Here is a tiny trained network, its code and every weight. The questions are about switching its units off for an input and a class, where a switched-off unit gives its printed mean instead of its output.

import numpy as np


def w(rows, s, z=0):
    codes = np.array(rows[::2]) - 128.0
    scale = np.full(codes.shape[1], s)
    scale[-1] = z or s
    return codes * scale


def norm(h):
    return h / np.sqrt((h * h).mean(-1, keepdims=True) + 1e-5)


def f(y):
    return np.maximum(y, 0)


def log_softmax(a):
    a = a - a.max(-1, keepdims=True)
    return a - np.log(np.exp(a).sum(-1, keepdims=True))


def net(x, mask):
    res = np.array(x, float).reshape(1, 3) / 4 @ E
    u = 0
    for l in range(3):
        y = f(norm(res) @ A[l][:, :-1].T + A[l][:, -1])
        res = res + np.where(mask[u : u + 8], y, B[l][:, -1]) @ B[l][:, :-1]
        u += 8
    return log_softmax(norm(res)[-1] @ U[:, :-1].T + U[:, -1])


A, B = {}, {}
E = w([
[253,122,125,149,138,70],'x0',
[113,138,169,190,88,101],'x1',
[134,61,149,89,87,115],'x2',
],0.0044)
A[0] = w([
[143,100,80,118,178,104,49],'0.n1',
[128,89,2,107,109,103,49],'0.n2',
[81,170,179,138,133,219,182],'0.n3',
[109,9,86,87,199,171,64],'0.n4',
[117,34,113,70,118,94,47],'0.n5',
[220,165,147,166,127,123,221],'0.n6',
[101,27,183,117,124,163,86],'0.n7',
[156,2,145,97,78,76,1],'0.n8',
],0.0047,0.0019)
B[0] = w([
[82,72,139,174,127,168,159],'0.n1',
[159,77,161,134,126,189,156],'0.n2',
[176,113,20,88,126,74,219],'0.n3',
[210,112,219,135,104,186,190],'0.n4',
[135,251,216,105,122,145,173],'0.n5',
[58,114,35,73,124,134,254],'0.n6',
[90,234,121,113,107,11,177],'0.n7',
[66,254,163,73,50,50,191],'0.n8',
],0.0037,0.0038)
A[1] = w([
[99,147,50,54,66,138,195],'1.n1',
[78,158,138,152,107,39,207],'1.n2',
[2,88,158,95,95,186,66],'1.n3',
[76,87,144,155,109,226,70],'1.n4',
[217,101,151,150,172,22,171],'1.n5',
[186,88,148,109,127,64,128],'1.n6',
[112,153,179,222,93,113,8],'1.n7',
[98,97,162,200,55,118,28],'1.n8',
],0.0056,0.0011)
B[1] = w([
[195,84,183,189,126,51,254],'1.n1',
[207,109,116,99,182,201,223],'1.n2',
[208,127,17,105,8,76,205],'1.n3',
[226,42,49,185,112,105,153],'1.n4',
[40,91,70,95,46,165,211],'1.n5',
[108,121,97,169,39,120,184],'1.n6',
[130,110,148,3,165,238,160],'1.n7',
[181,86,190,117,140,231,159],'1.n8',
],0.0039,0.0047)
A[2] = w([
[174,76,138,79,155,215,67],'2.n1',
[151,2,220,191,184,80,121],'2.n2',
[173,98,120,195,71,117,139],'2.n3',
[118,81,173,166,117,194,132],'2.n4',
[123,203,90,188,231,154,191],'2.n5',
[185,193,205,103,168,171,121],'2.n6',
[136,167,119,129,180,67,147],'2.n7',
[179,141,154,85,98,132,250],'2.n8',
],0.0068,0.0013)
B[2] = w([
[112,78,185,193,116,221,201],'2.n1',
[187,200,171,109,255,112,146],'2.n2',
[122,130,99,96,202,125,244],'2.n3',
[191,86,123,92,152,190,145],'2.n4',
[111,148,209,99,28,105,201],'2.n5',
[145,88,82,115,158,92,173],'2.n6',
[139,134,157,149,161,171,161],'2.n7',
[90,160,120,208,175,176,253],'2.n8',
],0.0061,0.0045)
U = w([
[152,108,7,116,98,94,168],'0',
[131,192,191,108,56,110,184],'1',
[152,85,145,145,137,224,157],'2',
[154,162,157,133,222,114,156],'3',
[66,106,142,129,162,87,38],'4',
[62,108,142,140,169,84,2],'5',
[85,109,137,121,154,96,58],'6',
],0.014,0.0058)

Each question gives the input, the list of numbers given to net, and the class t.
The units are the neurons (one row each of A and B). Each row of codes is followed by its name. A weight is (code - 128) times the scale printed after its matrix; where a second scale follows, it is the last column's (A, B and U).
mask holds one flag per neuron, layer by layer. A switched-off neuron (its flag False) gives its mean, the last column of its row in B, instead of its output. The means were averaged over made-up inputs and are rounded, as every weight is.
A unit's drop is (log p(t) with every unit on - log p(t) with that unit switched off) / (log p(t) with every unit on - log p(t) with every unit switched off).
The circuit of an input: a set's keep is (log p(t) with only the set's units on - log p(t) with every unit switched off) / (log p(t) with every unit on - log p(t) with every unit switched off). Starting from the 12 units with the biggest drops (on a tie, the unit counted first), units are removed one at a time, each time the one whose removal leaves the highest keep (on an exact tie, the one counted first), for as long as the keep stays at least 0.8.
circuit, biggest first: the units of the circuit, biggest drop first
k most important neurons of layer l: the k neurons of layer l with the biggest drops, biggest first
drop of u: that unit's drop, to one decimal
input [3,5,8], class 1: circuit, biggest first	0.n8
input [-3,1,-3], class 3: 2 most important neurons of layer 0	0.n3, 0.n6
input [-6,-3,7], class 1: 3 most important neurons of layer 0	0.n7, 0.n5, 0.n6
input [6,2,-6], class 0: 2 most important neurons of layer 0	0.n5, 0.n8
input [7,-8,6], class 2: 4 most important neurons of layer 2	2.n8, 2.n1, 2.n6, 2.n5
input [-7,-5,-8], class 1: 3 most important neurons of layer 1	1.n5, 1.n6, 1.n1
input [-1,3,-1], class 3: 2 most important neurons of layer 0	0.n3, 0.n4
input [-3,-3,1], class 3: 2 most important neurons of layer 0	0.n6, 0.n3
input [-1,-3,2], class 3: 2 most important neurons of layer 2	2.n6, 2.n5
input [3,8,-7], class 2: 4 most important neurons of layer 0	0.n3, 0.n7, 0.n8, 0.n5
input [-2,-2,3], class 3: 3 most important neurons of layer 1	1.n5, 1.n6, 1.n3
input [3,4,0], class 2: drop of 1.n5	0.3
input [1,-8,0], class 2: drop of 2.n1	0.2
input [3,-2,1], class 3: drop of 0.n6	2.0
input [1,-8,-1], class 2: circuit, biggest first	2.n1
